Here is a tiny trained network, its code and every weight. The questions are about switching its units off for an input and a class, where a switched-off unit gives its printed mean instead of its output.

import numpy as np


def w(rows, s, z=0):
    codes = np.array(rows[::2]) - 128.0
    scale = np.full(codes.shape[1], s)
    scale[-1] = z or s
    return codes * scale


def f(y):
    return np.maximum(y, 0)


def log_softmax(a):
    a = a - a.max(-1, keepdims=True)
    return a - np.log(np.exp(a).sum(-1, keepdims=True))


def net(x, mask):
    res = np.array(x, float).reshape(1, 5) / 4 @ E
    y = f(res @ A[0][:, :-1].T + A[0][:, -1])
    res = res + np.where(mask, y, B[0][:, -1]) @ B[0][:, :-1]
    return log_softmax(res[-1] @ U[:, :-1].T + U[:, -1])


A, B = {}, {}
E = w([
[127,150,56,140,71,121,185,2,152,164,68],'x0',
[93,50,145,108,16,208,102,98,119,227,123],'x1',
[86,96,123,66,172,82,81,61,94,142,185],'x2',
[146,85,80,188,55,32,79,147,111,97,148],'x3',
[203,85,181,68,36,117,203,105,61,133,119],'x4',
],0.0094)
A[0] = w([
[58,143,103,155,169,172,2,143,160,195,163,93],'neuron 0',
[194,160,122,129,154,116,184,165,152,55,195,84],'neuron 1',
[91,140,80,147,102,133,187,57,137,145,132,30],'neuron 2',
[140,160,140,146,170,104,187,136,82,34,95,151],'neuron 3',
[180,185,96,133,167,118,96,127,39,48,97,29],'neuron 4',
[227,149,93,157,162,121,146,139,162,98,112,63],'neuron 5',
[143,104,62,113,70,94,71,210,173,132,139,49],'neuron 6',
[51,82,98,216,214,114,109,85,169,124,124,94],'neuron 7',
[121,134,148,146,43,204,105,209,103,177,64,208],'neuron 8',
[182,204,201,202,102,174,130,171,122,118,143,229],'neuron 9',
[104,53,115,112,84,133,79,158,182,148,103,24],'neuron 10',
[70,75,153,155,89,189,91,134,143,150,126,19],'neuron 11',
[119,171,126,51,157,87,97,89,79,137,197,253],'neuron 12',
[39,141,196,107,173,160,165,114,144,143,100,55],'neuron 13',
[228,129,169,119,111,126,223,168,106,91,132,192],'neuron 14',
[180,192,112,143,114,238,155,137,102,77,94,108],'neuron 15',
[124,113,113,85,185,206,170,145,108,144,95,47],'neuron 16',
[153,57,177,62,103,72,187,119,79,131,169,80],'neuron 17',
[185,120,151,115,139,186,71,192,72,159,183,25],'neuron 18',
[136,107,111,188,61,95,81,118,108,86,163,129],'neuron 19',
[18,45,163,133,78,189,106,161,122,180,141,20],'neuron 20',
[123,135,152,126,109,114,170,78,178,146,75,143],'neuron 21',
[126,47,115,231,123,97,133,100,124,98,168,46],'neuron 22',
[119,180,95,219,106,175,140,239,184,156,25,173],'neuron 23',
[140,169,186,115,151,182,134,118,132,179,143,98],'neuron 24',
[73,101,96,96,75,167,118,83,97,240,164,194],'neuron 25',
[69,121,206,61,201,145,119,121,112,196,123,88],'neuron 26',
[130,120,87,162,59,143,39,126,52,79,192,69],'neuron 27',
[89,145,76,41,150,134,144,87,119,137,121,252],'neuron 28',
[104,34,216,98,154,153,77,192,97,92,190,102],'neuron 29',
[194,85,175,78,104,140,102,99,32,156,150,109],'neuron 30',
[82,121,192,146,132,153,132,177,121,75,165,37],'neuron 31',
[125,142,191,78,70,110,179,135,98,138,160,67],'neuron 32',
[114,131,65,169,145,131,190,56,94,167,119,21],'neuron 33',
],0.0093,0.0047)
B[0] = w([
[113,24,42,177,163,202,180,229,104,86,190,230],'neuron 0',
[123,125,130,109,186,147,99,51,134,64,39,188],'neuron 1',
[186,67,202,224,93,125,156,89,190,83,88,182],'neuron 2',
[120,121,123,60,154,133,122,136,107,79,36,199],'neuron 3',
[180,167,173,130,181,165,121,175,102,61,43,175],'neuron 4',
[84,172,187,54,183,100,141,106,104,74,138,170],'neuron 5',
[238,175,153,168,159,156,102,203,109,143,134,172],'neuron 6',
[152,79,92,200,105,177,197,144,88,73,169,204],'neuron 7',
[34,139,150,67,198,75,72,101,62,68,63,225],'neuron 8',
[66,122,173,201,41,38,79,101,139,82,139,200],'neuron 9',
[150,161,169,91,161,112,167,181,84,87,61,166],'neuron 10',
[137,211,136,78,231,188,178,101,139,3,77,180],'neuron 11',
[14,142,81,58,103,59,74,87,52,101,100,219],'neuron 12',
[228,141,176,150,117,150,95,187,110,154,142,178],'neuron 13',
[99,35,49,130,151,196,122,191,106,104,198,210],'neuron 14',
[183,159,163,113,69,113,43,153,53,170,166,178],'neuron 15',
[196,230,197,210,112,186,154,163,105,217,140,171],'neuron 16',
[171,68,141,132,169,236,189,200,114,119,204,207],'neuron 17',
[161,56,139,227,77,63,165,59,189,116,33,178],'neuron 18',
[191,232,192,161,83,155,52,164,134,242,129,189],'neuron 19',
[117,192,122,63,224,127,152,82,139,53,39,211],'neuron 20',
[117,104,147,190,99,113,110,94,173,111,157,184],'neuron 21',
[197,179,177,187,129,116,97,189,94,188,99,166],'neuron 22',
[53,46,96,176,128,134,122,139,32,137,201,229],'neuron 23',
[150,209,173,165,122,126,89,208,111,158,95,176],'neuron 24',
[58,109,172,113,140,116,103,124,94,61,86,255],'neuron 25',
[203,206,188,156,91,145,28,167,84,170,173,205],'neuron 26',
[179,196,206,94,100,118,131,192,65,189,119,180],'neuron 27',
[74,126,195,183,50,136,73,154,105,143,115,210],'neuron 28',
[94,2,208,244,11,45,161,61,183,127,55,227],'neuron 29',
[104,84,83,104,147,175,159,198,92,73,154,211],'neuron 30',
[165,80,202,219,91,89,133,95,238,109,86,168],'neuron 31',
[164,139,111,205,118,175,208,198,126,87,179,180],'neuron 32',
[140,97,211,248,124,79,176,99,231,94,91,177],'neuron 33',
],0.0065,0.013)
U = w([
[111,190,120,73,242,131,180,122,142,40,4,31],'0',
[134,67,138,211,50,75,198,86,246,124,67,105],'1',
[122,52,46,159,167,209,213,205,110,105,197,37],'2',
[219,250,159,141,91,137,76,211,128,200,114,39],'3',
[37,92,83,121,77,85,67,116,57,124,152,254],'4',
[2,83,89,88,118,82,96,162,145,154,140,183],'5',
],0.0084,0.0051)

Each question gives the input, the list of numbers given to net, and the class t.
The units are the neurons (one row each of A and B). Each row of codes is followed by its name. A weight is (code - 128) times the scale printed after its matrix; where a second scale follows, it is the last column's (A, B and U).
mask holds one flag per neuron, in row order. A switched-off neuron (its flag False) gives its mean, the last column of its row in B, instead of its output. The means were averaged over made-up inputs and are rounded, as every weight is.
A unit's drop is (log p(t) with every unit on - log p(t) with that unit switched off) / (log p(t) with every unit on - log p(t) with every unit switched off).
The circuit of an input: a set's keep is (log p(t) with only the set's units on - log p(t) with every unit switched off) / (log p(t) with every unit on - log p(t) with every unit switched off). Starting from the 12 units with the biggest drops (on a tie, the unit counted first), units are removed one at a time, each time the one whose removal leaves the highest keep (on an exact tie, the one counted first), for as long as the keep stays at least 0.8.
units of the circuit, in order: the units of the circuit, biggest drop first
unit that matters most: the unit with the biggest drop
k most important neurons: the k neurons with the biggest drops, biggest first
drop when u is switched off: that unit's drop, to one decimal
input [-2,-2,-7,-5,7], class 2: unit that matters most => neuron 14
input [2,0,-6,5,3], class 4: units of the circuit, in order => (neuron 23; neuron 8)
input [-7,-6,-4,-5,5], class 1: 3 most important neurons => (neuron 29; neuron 9; neuron 31)
input [-3,8,-6,5,-8], class 0: 2 most important neurons => (neuron 20; neuron 8)
input [-6,7,5,-8,-7], class 3: 2 most important neurons => (neuron 26; neuron 13)
input [7,-8,8,6,4], class 0: 4 most important neurons => (neuron 4; neuron 29; neuron 23; neuron 3)
input [-4,7,-4,7,1], class 0: units of the circuit, in order => (neuron 20; neuron 11)
input [6,2,6,-2,-1], class 1: 2 most important neurons => (neuron 33; neuron 2)
input [6,8,6,-8,2], class 0: 2 most important neurons => (neuron 25; neuron 20)
input [5,3,7,7,-2], class 3: 3 most important neurons => (neuron 19; neuron 27; neuron 22)
input [7,-1,2,-2,-7], class 1: 4 most important neurons => (neuron 33; neuron 2; neuron 14; neuron 17)
input [0,7,5,8,-2], class 3: 4 most important neurons => (neuron 19; neuron 27; neuron 22; neuron 6)
input [0,-4,-8,-3,2], class 4: units of the circuit, in order => (neuron 23; neuron 9)
input [2,-7,6,1,-8], class 2: unit that matters most => neuron 7
input [-8,-6,2,-4,-7], class 1: 2 most important neurons => (neuron 29; neuron 31)
input [-5,-6,1,4,-8], class 2: 4 most important neurons => (neuron 0; neuron 7; neuron 20; neuron 8)
input [6,7,2,7,3], class 0: drop when neuron 20 is switched off => 0.2
input [-4,-1,3,-8,-6], class 3: drop when neuron 26 is switched off => 0.6
input [8,-4,2,-5,1], class 1: drop when neuron 1 is switched off => 0.0
input [0,6,-6,-5,8], class 2: units of the circuit, in order => (neuron 14)
